som_fof: [ 108  -25 -107  -35  -79   14  116  -44 -201   86   48  -72  -72   34
   -7   73  -99   33  -83   63  -38]
mone_geso: [  67 -103 -214  -69  -84   15  119  -97  -60   39 -167  -18  -13 -163
  -31   20 -150   80  -70  226  123]
nepo_ketu: [-160  -64  -11   59 -202   18  -37   41  -95   88   57   19   24   -8
   72  143 -208   57   54  -25    2]
mone_geso: [  47  -43 -306  -61 -106  -48  -14 -119   76  -10  -82  -59  105 -168
  -16  -39  -65  116   22   70  200]
vikek_nilo: [  80   31 -122  -47   61  -28   16  -29  107  -26  -49  -51   25  -50
  -19  -47  -51   63  -61  -13   29]
vikek_nilo: [-185  125  323  106   60  -32 -139  146  -26  -35  165   31   58  236
    9  105  195 -157   18 -156 -177]
vikek_nilo: [-183  -49  153   40    8  149   65  -31 -207   58  -28  -14 -180  146
  -98   93  -36  -33  -16  103 -204]
guro_ruvun: [-157   27  -79   74  141  -26    0 -155  -51   31  123 -211 -133  231
 -139  221  -53   57  -34  -21 -369]
guro_ruvun: [ 136    7 -366   62  -93 -204  -12   46  162 -122   38  -13  139 -423
   68 -237  115   12  153  -23  332]
mone_geso: [ 170  -52 -271  -53    8  -63   59  -76  -52   42   -7 -148  -77  -62
 -101   51 -138  110 -114  126   16]
vikek_nilo: [ 242    9 -140  -45   51   48   67  -91   88  -10  -45  -13   -8  -65
  -57 -180   34   17   45    6  100]
nepo_ketu: [ 100 -108 -255  -99  -77  -23   53 -103   19    6 -201  -18   72 -224
  -59  -48  -46   66 -102  272  261]
nepo_ketu: [   8   85   48  -61   74  -38  -93   65  -97  -15  160  -46   32  154
   51   23   49  -22 -112  -32 -176]
som_fof: [-248  -48   77   55  -23  -60 -159  -72 -187   58  179 -153  -30  214
 -103  296  133  -60  -93   96 -164]
som_fof: [-363  -27  -25   83  -84 -176 -353   47 -100   25  281 -112  152  203
  -37  226   86   35  -27   24 -140]
guro_ruvun: [ -75   49  -62    0  170 -135 -108 -157    1   49  146 -307  -26  293
 -178  390   11   26 -259   24 -276]
bima_pemo: [ 206  120  -59  103  116 -110  -32  272  153 -126  109   43   -4 -150
  -39 -381  132  -23  111 -179   94]
bima_pemo: [   1 -144  -36  -19 -108  -49   48 -148   10   92  -44 -123  -80 -134
   13  283  -58    4 -131   59  191]
vikek_nilo: [ -24    1   22  -88 -132  154  113   98 -315   61  -78   31  -73    9
   24   29 -229   14 -124  163  -81]
bima_pemo: [ -70   24  268   85   96   14    2   77  152  -53  -96   98   -2  -13
  -22    2  135 -135   28  -41   39]
bima_pemo: [ 132   50  -51  -34  184   38   71  -79   50  -49  -36  -15  -62   71
  -82 -151   79   10   23   14 -123]
mone_geso: [  48  -80 -215  -53  -30  -76  -19 -213  -75   71   61 -265  -88   -1
 -111  292  -48   50 -156  117   11]
nepo_ketu: [ -16   67 -293   35   48 -297 -260   20   31  -95  287 -146  206   10
  -33  -47  250   19    3   12  -20]
som_fof: [-136 -138 -285   39 -107 -339 -413   43  114  -51  244 -130  116 -133
  -34   19  153  164   86  -29  240]
guro_ruvun: [ 276   30   67  -41   61    3  126   62  138  -21 -121   27  -63 -139
    8  -62  -15  -43  -69  -72  185]
vikek_nilo: [  58  -51  101   72  -36   63  195    3   20  106  -83   12 -137   -7
  -15   97 -172   16  -37  -83   35]
vikek_nilo: [ -90 -131   21   49   -1    7   -6 -124  -41  120   20 -146 -184  118
 -138  284 -128   71  -74   38  -87]
som_fof: [ 405  -60 -299 -119  -79   19  332   44 -319   61 -173    0 -111 -170
 -112 -198 -121   65 -184  338  158]
som_fof: [ -80   69   10   88   99   75   59  -10  -92   14   89  -32  -66  178
  -83  -62    3  -17   38  -16 -287]
bima_pemo: [  51   -4 -241   17 -205 -294 -205  183   25  -59  220  -21  235 -275
  150 -106  149   17   10  -67  353]
vikek_nilo: [-164  -33  134   64  -76 -100 -167   27   58  -43   58   48  102  -24
   33   63  245  -87   98  -52  156]
bima_pemo: [ -4  -9 -24 -31 -98   0 -40  49  -9  -7 -20  63  86 -72  66 -49 -25  13
  29  11 111]
nepo_ketu: [ -87  -57   39  124  -97  183  185   58   32  108 -152  106  -92  -56
   -9  -19 -388   80   87  -31  -44]
guro_ruvun: [ 156  123  220   13  267  104  122   53  191  -54 -117  104  -75  151
  -68 -198   53  -37   30 -158 -136]
mone_geso: [ -88  -78  -20   83   -7   55   36  -69  -64   75   33 -116 -175   17
 -111  145 -120   16  -13   48 -103]
mone_geso: [-188   15  -18   -2  -84 -103 -138   37 -260   65  187 -116   63  249
  -41  240    3   36 -143   63 -181]
bima_pemo: [ 402  160  -71  -39  170   43  245   41  140  -16  -24   33  -24   -7
   59 -253 -101   22  -30 -195  -60]
bima_pemo: [  89  -66 -374  -97    5 -447 -320 -135  -55  -74  260 -207  249   -9
  -53  122  448   13 -127  230  174]
mone_geso: [-129   33 -197 -104   25   62    8 -152 -242   83   73 -250  -46  182
  -58  286 -268   83 -276  194 -366]
mone_geso: [  32    8   22  -52  -11   43  -22   87  173 -110 -133  185   64 -203
  120 -305   41   32  169  -90  198]
som_fof: [   0   20  -64  -13  -88 -110 -150   73  179  -99    5  110  255 -210
  128 -196  191  -36   98  -48  306]
nepo_ketu: [-243  151  299  168   65   -4 -131  187 -106   48  304  -44   31  345
    8  188   14 -136  -71 -174 -388]
mone_geso: [ -28   58   45   48   64  103   59   13   53  -12  -17   40  -26   29
    1 -101  -57  -16   66  -67 -120]
mone_geso: [-317   -8  119  172   51   74  -73   45   13   37  136  -92 -172   88
  -40  160 -189    9   55 -115 -308]
nepo_ketu: [ 395 -116 -318 -119 -314   11  208    6 -115   82 -162   75   87 -413
  107 -117 -205   36  -47  217  483]
som_fof: [  51  106   43   -5   73   91  148   -6  -70   16  -32    8    7  110
   -1   -1  -61  -60  -78   24 -184]
nepo_ketu: [-238   24  287  148   87 -180 -232   41  164  -93  191   15  108   33
   71  135  421 -223   73 -128   13]
nepo_ketu: [-215  -18  278  145  -16  -51 -117   52   61   19  128   -2   11   46
   37  196  155 -157    8 -106    2]
som_fof: [-304   66   35   59   82  -66 -210 -100 -134   -5  307 -242   12  221
  -39  284  181 -120 -122   26 -333]
guro_ruvun: [ 178   38  184   -3   28  -15   14  173   84   26  -21  130   46   73
   32  -80  -17  -12  -36 -121   87]
guro_ruvun: [ -30   30   75  129  155   56  -20   11  202 -113   -2   39 -132  -73
  -83 -227  152  -50  265 -153  -34]
nepo_ketu: [ 273  -80 -427 -102  -16 -175   48 -191  -59    6   -8 -173    7 -115
 -118   20   61  108  -83  205  163]
som_fof: [ 153    2   53    3  -98  308  361  129 -160  143 -182  212 -163   54
   52 -219 -500  142   79  -66 -137]
bima_pemo: [ -78  -38   91   34   32  -33   13 -159   40   17  -76 -134  -73   28
 -110  362   55  -93  -78   72    3]
som_fof: [  15  -13   11  -13   46  281  307  -55 -361  151  -61  -60 -296  206
 -124   40 -331   46 -143  176 -402]
guro_ruvun: [ -44   80 -184   27  108 -251 -235 -129   54  -47  290 -299   94  114
  -70  293  175  -40 -101  -25 -152]
bima_pemo: [-276 -159  204   45 -122   78  -46 -129 -160  148   -5  -95 -123  137
  -84  413  -46  -51 -114  126  -38]
bima_pemo: [-146   47  168   67   61  214  200   47  -83   50  -74   69 -137  112
    3  -87 -158   -5  -18  -54 -251]
guro_ruvun: [ 114   18 -192   47 -181  -89   18   99   49  -58  -27   69  137 -289
   62 -143    4  -10  154  -17  296]
nepo_ketu: [ 256  -15 -104  -62  -45   46  157  -49   29  -21 -136  128   13 -126
   39 -237   27   34  148   -5  189]
mone_geso: [-180   16  438   66  -20  175   56  161  -93  -33 -100  219  -84   53
   28 -138  186 -163  107  -61   15]
nepo_ketu: [-305   55  459  146  186  294  115   18   49  100  -42   20 -265  355
  -70  157 -247  -21  -12 -225 -473]
mone_geso: [ 131  -68   67 -126 -100   75  148  -65   17  -30 -225  167   50 -256
  165 -117  113  -92   10  101  325]
bima_pemo: [ -80  -98   -7  -66 -248  -44  -62   49 -162   10  -66  120  128 -112
   99   39   38    2   34  148  239]
bima_pemo: [ -90   75  178   61   60  235   62  139   23    6  -52  143 -124  127
   19 -142 -301   66  173 -169 -283]
guro_ruvun: [   7   -5 -289   45  -15  -93  -76 -122   22   25  244 -224  -36  -53
    5   71  -56   73   22  -93  -75]
som_fof: [ 156   26  -78  -39 -124   33   72  174  161  -29 -236  243  183 -191
   96 -243 -244  110  115  -32  252]
vikek_nilo: [-100   11  -18   10   69    3  -27  -16   55  -21  -27    5   12   62
  -29  -29  -30   59   17   -5 -105]
som_fof: [ 134  -96 -364 -123 -108  -83   28 -134 -124  -24 -127   -1  117 -151
  -69 -113   80   86    4  322  215]
guro_ruvun: [ 225  -70 -263  -27 -162  -86   49   -3    6  -13  -41  -27   28 -322
    0 -119   31   22   36   70  378]
vikek_nilo: [ 228  -38 -116  -28 -204   41  116   82    9   35  -81  127   61 -265
  130 -153 -170   26   87  -14  294]
mone_geso: [ -30  -33    8   22  -57   -4   25   96 -121   38   34  -33  -83  -40
  -13   33  -77    8  -84   38    3]
vikek_nilo: [  64   75  205  -37   71   74   71   23  -36   18  -85   23    3  159
  -64   55   66  -95 -134   16  -40]
guro_ruvun: [ -63   54  106  -36  -97    6  -54   64  -17  -26   -7   11  107  -92
  117  135    0 -120  -79   10   89]
vikek_nilo: [ -25  -60   78   28   60   73   78  -66  102   89  -64  -43 -149   87
  -59   91 -172   95  -51 -104  -63]
som_fof: [-357   22   47   75   78 -150 -325 -119   11  -19  334 -172  104  256
    1  229  276  -53  -10  -81 -247]
vikek_nilo: [-153  151  223  118  168  -31    6  101 -130   34  173 -124  -89  376
 -108  256  -11  -76 -155 -103 -445]
guro_ruvun: [ 168  182  137   78  189  -14   40  164  261 -208  -68  173   82 -140
    6 -412  338 -176  199 -168  122]
mone_geso: [-207  132  232  137  122  138  -26   99   -4   -4  105   51  -31  268
  -39  -57  -21  -60   97 -160 -360]
mone_geso: [ 209   96 -158   47  102 -123   47  -25  364 -105  -84  -29   97 -192
  -32 -127   75    5   80 -167  208]
nepo_ketu: [ -85 -119  252  -60 -148   72   -2    1  -38   50 -136  178   70  -61
  136   68   68  -89  -29   93  224]
guro_ruvun: [-12  43  81  32  59  -7   0  53  53 -64 -18  36   4 -43  -4 -81 130 -78
  29 -26  25]
bima_pemo: [ 195  -56   33 -129 -243  -76  -83  153  169 -143 -232  350  339 -458
  230 -374  313 -110  165   70  734]
vikek_nilo: [ 123    1 -347  -68   -9 -435 -395  -94  229 -115  270 -254  254 -159
   15  152  326   21  -55  -47  308]
nepo_ketu: [  86   82   16  -17  -33  284  221  124  -26   54 -122  219  -33   48
  115 -314 -417  133  142 -137 -179]
guro_ruvun: [ 150  105    4   22  160 -218  -18  105  146  -96   27   21  128   16
   -9  -57  204  -53  -58  -49   30]
nepo_ketu: [ 146   30   23 -121  102  120  127  -80  -82   40  -59   22  -75  179
   -9  -81  -58   60  -69    8 -155]
vikek_nilo: [  54   53  -33  -43   51  -99 -181   31  121  -26  195 -102   38   17
   84   37    6   33  -45 -183  -16]
som_fof: [-142   45  -57   65  -55 -103 -167  108  -30  -62   62  -10  137   -2
  -59   37   57  -26   47   71   -4]
bima_pemo: [   6   46  -44   93  -28   55   71  181 -258   47  183  -26 -154  105
  -75 -203  -59   51   30  -75 -181]
[ 145 -104 -306 -108 -165   96  164 -158 -224   83  -33   -1  -13 -118
   37 -181  -68   95    3  185  114]	som_fof
[-120  -86  236  -51 -260    3 -143  144   19    3 -142  191  183 -185
  165  150  -23  -99   -3   82  358]	vikek_nilo
[-236  -16   23   27 -190 -150 -239  -17  -21  -34  164 -110  170 -167
  143  338  146 -167  -47   38  161]	nepo_ketu
[ -23 -109  190  -47 -146   92   90  -39   33   27 -139  208   47 -160
  202 -101  116  -71   68  -25  294]	bima_pemo
[-86 -27 136   8 -51 -39 -82  85 -49  47  92  18  37  62  61  65  47 -27
 -96 -34  30]	som_fof
[ 270 -146 -264 -130  -25  187  357 -259   46   92 -377   40 -125 -185
  -58 -122 -300  170  -20  202  157]	nepo_ketu
[-299  -81  224   10 -194   25 -231  123  -31   35  100  100   91  -24
  175   68   13  -29   25  -75  118]	som_fof
[ 227 -134 -342 -140 -161   32  179 -181 -148  125 -138  -98  -65 -109
  -57   57 -248  178 -117  194  172]	guro_ruvun
[ 200  -36 -174  -25 -135 -122  -46   26   93    1   -5  -21   91 -205
   32   38  -67   37   25  -10  292]	guro_ruvun
[-142   31 -119  -49   33   33 -113  -72   82  -78   56   -7   38  -48
  127  -64  -85   78  132  -68 -149]	som_fof
[  83 -180   10    4 -285  190  178  112   88   48 -346  325  -41 -352
   88 -328 -258  136  269  -22  464]	nepo_ketu
[ 225  -56 -327  -67   23 -136  -39 -142  169  -31   34 -173   -7 -256
   -6   11   -9   63  -44   32  201]	vikek_nilo
[-181  -53 -100   52  -43 -254 -320  -90  -12   38  314 -307   32   99
  -76  416  121    5 -127  -27  -21]	som_fof
[  25  -30 -159 -126  -97  -81  -60 -158  -41    9  -23  -88  136  -45
   50  213    4    9 -101  143  105]	som_fof
[ 140   48   41  -80   97   46   80  -45  107  -82  -91  176   79  -33
  134 -251  132  -32  125  -43   21]	nepo_ketu
[ 182  -81 -231  -95  -95  -84   14  -95   -6  -36  -54  -53    5 -256
   12  -43   85   21   11  112  292]	som_fof
[  91  -23  -36 -122  -95  478  430 -155 -141   97 -372  149 -202  -56
   32 -229 -431  118   93   60  -75]	guro_ruvun
[-236   22  122   78   13  -31  -86   46 -262   -9  150   -2    4  231
  -72   61  217  -94   16  106 -237]	som_fof
[ -82    0   64    9  117   85   76 -167  -76   93   15 -220 -211  225
 -154  315 -122    9 -179   12 -280]	nepo_ketu
[  20   71  -72  -11   59  112  116  -53  -46   12   57  -17  -52   42
   80  -82 -142   25   24  -61 -234]	mone_geso
[ -47   84  198  -34  -13   85   73  149  -39  -58  -93  203  118  -45
  156 -186   88 -117  -19    8   32]	guro_ruvun
